[[-39  11 -16  46  55  35  24 -38  27 -37  42  28  64  40]
 [ 62  38  52 -49 -52 -42 -37  63 -37  62 -44 -36 -56 -46]
 [-47 -15 -29  49  58  39  37 -50  35 -47  45  23  63  46]
 [ -5 -10   1 -13  -4 -12 -10  -8  -8  -7  -6 -26  -8 -19]
 [ 24  19  18 -30 -33 -22 -24  29 -21  23 -23 -13 -35 -33]] value -33

[[-15 -19 -60 -15   5   2   4  -6   6  25  14  -1 -16 -16]
 [ 12  15  30   6   5  13 -27  -7  23  -1 -29  14  -1   8]
 [ -4 -23  24 -17 -37   9  17  -8  20  -8  17 -13  22  19]
 [  3 -27 -38 -10  -3 -33  20  -4   2  13   0 -24 -15 -17]
 [ 16  16  34   5   7  13 -29  -6  24  -1 -27  17  -2   7]
 [-24  -4   8   7  -3 -28  10 -17   7 -12   1 -23  26 -13]
 [ 10  10   5 -11 -18 -11 -27  -1 -10   9  30  11  14  25]] value 25

[[-22  26 -25  16  30  13]
 [ 27 -63  -3   5 -16 -16]
 [ 21 -21  51 -13   3 -10]
 [-25  60   2 -13  14  16]
 [-13   8   0 -36 -13  11]
 [-16  16 -15   9  18   8]] value 8

[[ -1   0 -17 -25 -55  -8  40]
 [  2  -7  18  20  49   0 -30]
 [  3  -6  16  15  40   5 -29]
 [ -2  -9  11  11  25   6 -13]
 [  7   9 -13 -17 -15  -8  21]
 [  4  23 -26 -16 -31  -7  22]
 [ -9 -22  21  16  20  11 -14]
 [ -5 -23  36  33  60  10 -46]] value -46

[[-24  -3 -47  -8   5 -20  -6  -1 -45]
 [ 17  -6   5 -15   5 -20  -9  -1 -20]
 [ 17  -3  12  -8   8 -29  -6  -1  47]
 [ 17  -3  12  -8   5  -2   0  -1  25]
 [ 18  -3  31  -8 -17 -19  -6  -1  18]
 [ 17  -3 -12  -8  59 -66  -6  -1  58]
 [ 17  -3  47  -8  -8   9  -6  -1  25]] value 25

[[-25 -26 -27  28 -27 -26  29  35 -29 -26 -27  32 -19  29  20  30]
 [ 25  31  35 -37  29  47 -43 -46  36  36  36 -38  32 -34 -35 -43]
 [-30 -28 -47  67 -41 -65  44  67 -50 -55 -59  52 -26  39  49  66]
 [-28 -22 -39  52 -40 -42  36  45 -38 -42 -49  42 -18  28  39  48]
 [-10 -16 -33  47 -34 -38  42  49 -38 -34 -44  42 -18  25  44  54]
 [ 15  13   9  -5   8  11 -14  -7  11  11   6 -10  10 -15  -2  -5]
 [ 34  30  43 -43  45  52 -37 -42  50  48  50 -36  22 -30 -30 -41]] value -41

[[ 58   2 -10 -34  16  -3   1  39  -3   9  12   8  -2  -5 -22  39]
 [ 60   2   1 -19  13  -3   2  29   1   3   5  20   5 -17  -4  29]
 [ -7   2   1  14  45  -3   7  20  -4  42 -34   1  -2   3  24  -1]
 [-18  -3   4  -1 -60  -3   1 -42  -3 -35  35 -17  -2   3 -31 -11]
 [-62   2   1  48  16  -3   1 -15  -5  25 -29   1  -2  19  25 -26]
 [-13   2   1   1 -41  -3   0 -46  -3 -24  26 -18  -2  -5 -15 -16]
 [  9   2   1   1  21  -3   1  29  -3   9 -14   6  -2   3  -1  13]
 [-17   2  -1   1 -48   3  -2 -48  -3 -20  26 -14   8   3  -4 -14]
 [-57   2   3  42  16  -3   0 -13  -6  22 -33  -9  -2  11  31 -23]
 [  9   2   1   1  20  -3   1  17  -3  14  -5   6  -2   3   6   0]] value 0
---
[ 0.096 -0.109 -0.011  0.112  0.066] --> 0.066
[-26.7 129.3 -96.8 162.3 131.5] --> 129.3
[-0.092 -0.014  0.106 -0.126 -0.063] --> -0.063
[-0.15 -0.19  0.12 -0.03  0.11] --> -0.03
[ 1.05  0.46  1.66  0.76 -1.73] --> 0.76
[ 0.815 -1.837  1.430  0.845 -0.685] --> 0.815
[ -9.2  -4.1   2.7 -10.7  17.5] --> -4.1
---
array([ 32,   1,  12, -15,   3,  47,  59]) value 32, 59

array([ 58,  -6, -45,  28,  27,  12, -20]) value 58, -20

array([ 45, -19, -58,   7, -10, -65,  53]) value 45, 53

array([[-53, -23,   5, -43],
       [ 10,  10,  20, -12]]) value -53, -12

array([[  6,  14, -16, -12,  20,   1],
       [ 19,  44, -31, -44,  51,  -1],
       [  4, -24,  11,  -9, -21, -23]]) value 6, -23

array([-27, -33, -30,  64]) value -27, 64
---
Input: [[65, 48, 13, 56, 73, 46, 78], [56, 77, 13, 75, 97, 24, 14], [55, 59, 48, 98, 89, 75, 24]]
Output: 75, 98
Input: [[97, 73, 34, 78, 39, 75, 38], [34, 41, 75, 71, 90, 20, 75], [62, 25, 96, 41, 82, 54, 38]]
Output: 71, 97
Input: [93, -634, -715, -177, 858]
Output: -715, 858
Input: [4810, 2725, 5644, 4585, 7796, 7468, 3949]
Output: 4585, 7796
Input: [119, -337, 834, -294, -864]
Output: 834, 834
Input: [3092, 2259, 2595, 9127, 7728, 7679, 5712]
Output: 9127, 9127
---
[-21   0  -6 -53  -1  -3 -10] out -53

[[-54  23  26 -38 -44   7]
 [-22  -8  13  -2 -31  -6]] out -38

[ 36 -33   4  52] out 52

[-54 -17 -59  -1] out -1

[[-15  12 -66  51  59]
 [ 44  20  -8 -11   9]] out 51

[[ 34  24 -38  52  27  23 -15]
 [ -1   8   5  -5   6  -5  -3]
 [  9   2  -1   5   6  -5  -3]] out 52

[[  3  37  10 -42 -16  41 -43]
 [-39   7 -55  -4  20 -11   4]
 [  4  29  10 -19  37  42 -34]] out -42

[[-48  36  -9  39 -34  -1]
 [-42 -18  54  56  29 -38]] out 39
